Below are the code and all the weights of a small trained network. Each question names an input and a target symbol and asks about switching units off, where a switched-off unit gives its printed mean instead of its output.

import numpy as np


def w(rows, s, z=0):
    codes = np.array(rows[::2]) - 128.0
    scale = np.full(codes.shape[1], s)
    scale[-1] = z or s
    return codes * scale


def norm(h):
    return h / np.sqrt((h * h).mean(-1, keepdims=True) + 1e-5)


def f(y):
    return np.maximum(y, 0)


def softmax(a):
    e = np.exp(a - a.max(-1, keepdims=True))
    return e / e.sum(-1, keepdims=True)


def log_softmax(a):
    a = a - a.max(-1, keepdims=True)
    return a - np.log(np.exp(a).sum(-1, keepdims=True))


def net(x, mask):
    ids = ['γεζθσφ'.index(c) for c in x.split()]
    T = len(ids)
    res = E[ids] + P[:T]
    r = norm(res)
    for j in range(3):
        rows = slice(4 * j, 4 * j + 4)
        q, k, v = (r @ M[0][rows].T for M in (Q, K, V))
        z = softmax(np.where(np.tri(T) > 0, q @ k.T / 4**0.5, -1e9)) @ v
        o = O[0][rows]
        res = res + np.where(mask[j], z, o[:, -1]) @ o[:, :-1]
    y = f(norm(res) @ A[0][:, :-1].T + A[0][:, -1])
    res = res + np.where(mask[3:15], y, B[0][:, -1]) @ B[0][:, :-1]
    return log_softmax(norm(res)[-1] @ U[:, :-1].T + U[:, -1])


Q, K, V, O, A, B = {}, {}, {}, {}, {}, {}
E = w([
[151,65,74],'γ',
[103,170,117],'ε',
[102,154,167],'ζ',
[103,156,112],'θ',
[47,184,2],'σ',
[99,176,137],'φ',
],0.0068)
P = w([
[187,93,138],'0',
[121,148,98],'1',
[8,121,254],'2',
[117,160,49],'3',
[4,103,242],'4',
[117,160,40],'5',
[6,84,223],'6',
[114,162,39],'7',
[17,70,204],'8',
[113,160,38],'9',
],0.0062)
Q[0] = w([
[205,191,110],'H1',
[42,50,184],'H1',
[180,55,140],'H1',
[205,158,13],'H1',
[16,7,130],'H2',
[138,101,77],'H2',
[68,157,122],'H2',
[105,127,228],'H2',
[161,150,56],'H3',
[2,105,181],'H3',
[117,235,72],'H3',
[145,146,170],'H3',
],0.0094)
K[0] = w([
[42,69,83],'H1',
[220,179,130],'H1',
[60,235,184],'H1',
[58,108,87],'H1',
[246,101,169],'H2',
[153,93,94],'H2',
[137,128,125],'H2',
[126,147,160],'H2',
[62,153,113],'H3',
[174,127,17],'H3',
[152,52,156],'H3',
[183,136,134],'H3',
],0.012)
V[0] = w([
[102,84,61],'H1',
[194,171,33],'H1',
[197,73,216],'H1',
[101,1,116],'H1',
[63,140,174],'H2',
[151,185,85],'H2',
[186,193,133],'H2',
[192,127,15],'H2',
[179,79,94],'H3',
[118,177,206],'H3',
[56,136,174],'H3',
[129,62,183],'H3',
],0.0091)
O[0] = w([
[25,46,82,175],'H1',
[77,159,141,225],'H1',
[231,125,165,2],'H1',
[149,8,89,82],'H1',
[193,122,2,125],'H2',
[84,134,201,188],'H2',
[185,128,237,143],'H2',
[113,119,179,191],'H2',
[82,110,92,103],'H3',
[105,65,148,87],'H3',
[141,155,179,133],'H3',
[88,141,194,41],'H3',
],0.0068,0.006)
A[0] = w([
[221,172,111,192],'N1',
[215,170,201,173],'N2',
[113,125,191,82],'N3',
[194,161,172,149],'N4',
[91,106,95,91],'N5',
[63,125,188,139],'N6',
[79,1,155,69],'N7',
[58,57,214,172],'N8',
[65,121,95,164],'N9',
[96,158,146,109],'N10',
[175,43,110,252],'N11',
[163,115,218,152],'N12',
],0.0096,0.0038)
B[0] = w([
[212,84,87,147],'N1',
[118,163,53,170],'N2',
[83,81,138,145],'N3',
[117,150,51,155],'N4',
[83,141,84,184],'N5',
[204,110,163,208],'N6',
[235,98,133,150],'N7',
[196,65,130,195],'N8',
[126,69,110,255],'N9',
[178,103,103,175],'N10',
[184,38,154,142],'N11',
[2,147,85,158],'N12',
],0.0068,0.0074)
U = w([
[187,7,137,119],'γ',
[91,210,237,36],'ε',
[238,140,96,252],'ζ',
[126,79,235,197],'θ',
[50,112,73,206],'σ',
[175,229,129,21],'φ',
],0.013,0.0011)

Each question gives the input, a string of symbols that net reads in full, and the target symbol t.
The units are the heads (4 rows each of Q, K, V and O) and the neurons (one row each of A and B). Each row of codes is followed by its name. A weight is (code - 128) times the scale printed after its matrix; where a second scale follows, it is the last column's (O, A, B and U).
mask holds one flag per unit, heads first, then neurons. A switched-off unit (its flag False) gives its mean, the last column of its rows in O or B, instead of its output. The means were averaged over made-up inputs and are rounded, as every weight is.
A unit's drop is (log p(t) with every unit on - log p(t) with that unit switched off) / (log p(t) with every unit on - log p(t) with every unit switched off).
The circuit of an input: a set's keep is (log p(t) with only the set's units on - log p(t) with every unit switched off) / (log p(t) with every unit on - log p(t) with every unit switched off). Starting from the 12 units with the biggest drops (on a tie, the unit counted first), units are removed one at a time, each time the one whose removal leaves the highest keep (on an exact tie, the one counted first), for as long as the keep stays at least 0.8.
units of the circuit, in order: the units of the circuit, biggest drop first
most important unit: the unit with the biggest drop
top k neurons: the k neurons with the biggest drops, biggest first
which heads matter: for each layer, one digit per head in row order, 1 if its drop is at least 0.15 and else 0, layers parted by /
drop of u: that unit's drop, to one decimal
input γ ζ ε σ θ φ ζ, target γ: which heads matter	100
input θ φ ζ σ ε φ σ σ φ, target θ: which heads matter	110
input ε ζ σ σ φ, target ε: which heads matter	100
input ζ ε ζ ζ, target ζ: which heads matter	110
input ε σ γ ζ, target γ: which heads matter	101
input ε θ φ ε ε, target ε: which heads matter	100
input φ σ φ, target φ: units of the circuit, in order	[H1, N2]
input φ γ ζ θ σ φ ε θ ε γ, target γ: most important unit	H3
input θ ε θ θ, target θ: top 2 neurons	[N2, N6]
input θ φ σ σ ε, target θ: units of the circuit, in order	[N8, H2]
input θ ε σ σ ζ σ σ, target θ: units of the circuit, in order	[H2, H1]
input θ σ σ σ σ θ θ, target θ: units of the circuit, in order	[H2, N8]
input ε γ σ ε γ ε θ φ, target γ: which heads matter	101
input ζ ζ ε σ ε, target ζ: which heads matter	100
input ζ ζ γ, target ζ: units of the circuit, in order	[H1]
input θ ε ε, target θ: units of the circuit, in order	[N8, H1]
input γ ε σ ε ε σ σ, target γ: units of the circuit, in order	[H1, N7]
input φ σ ε ζ ζ, target φ: units of the circuit, in order	[H1, N2]
input ε θ φ φ θ σ γ ζ θ θ, target γ: which heads matter	101
input ε φ γ σ σ σ θ, target ε: units of the circuit, in order	[H1]
input γ γ ζ φ φ θ σ θ ε, target γ: drop of H1	0.7
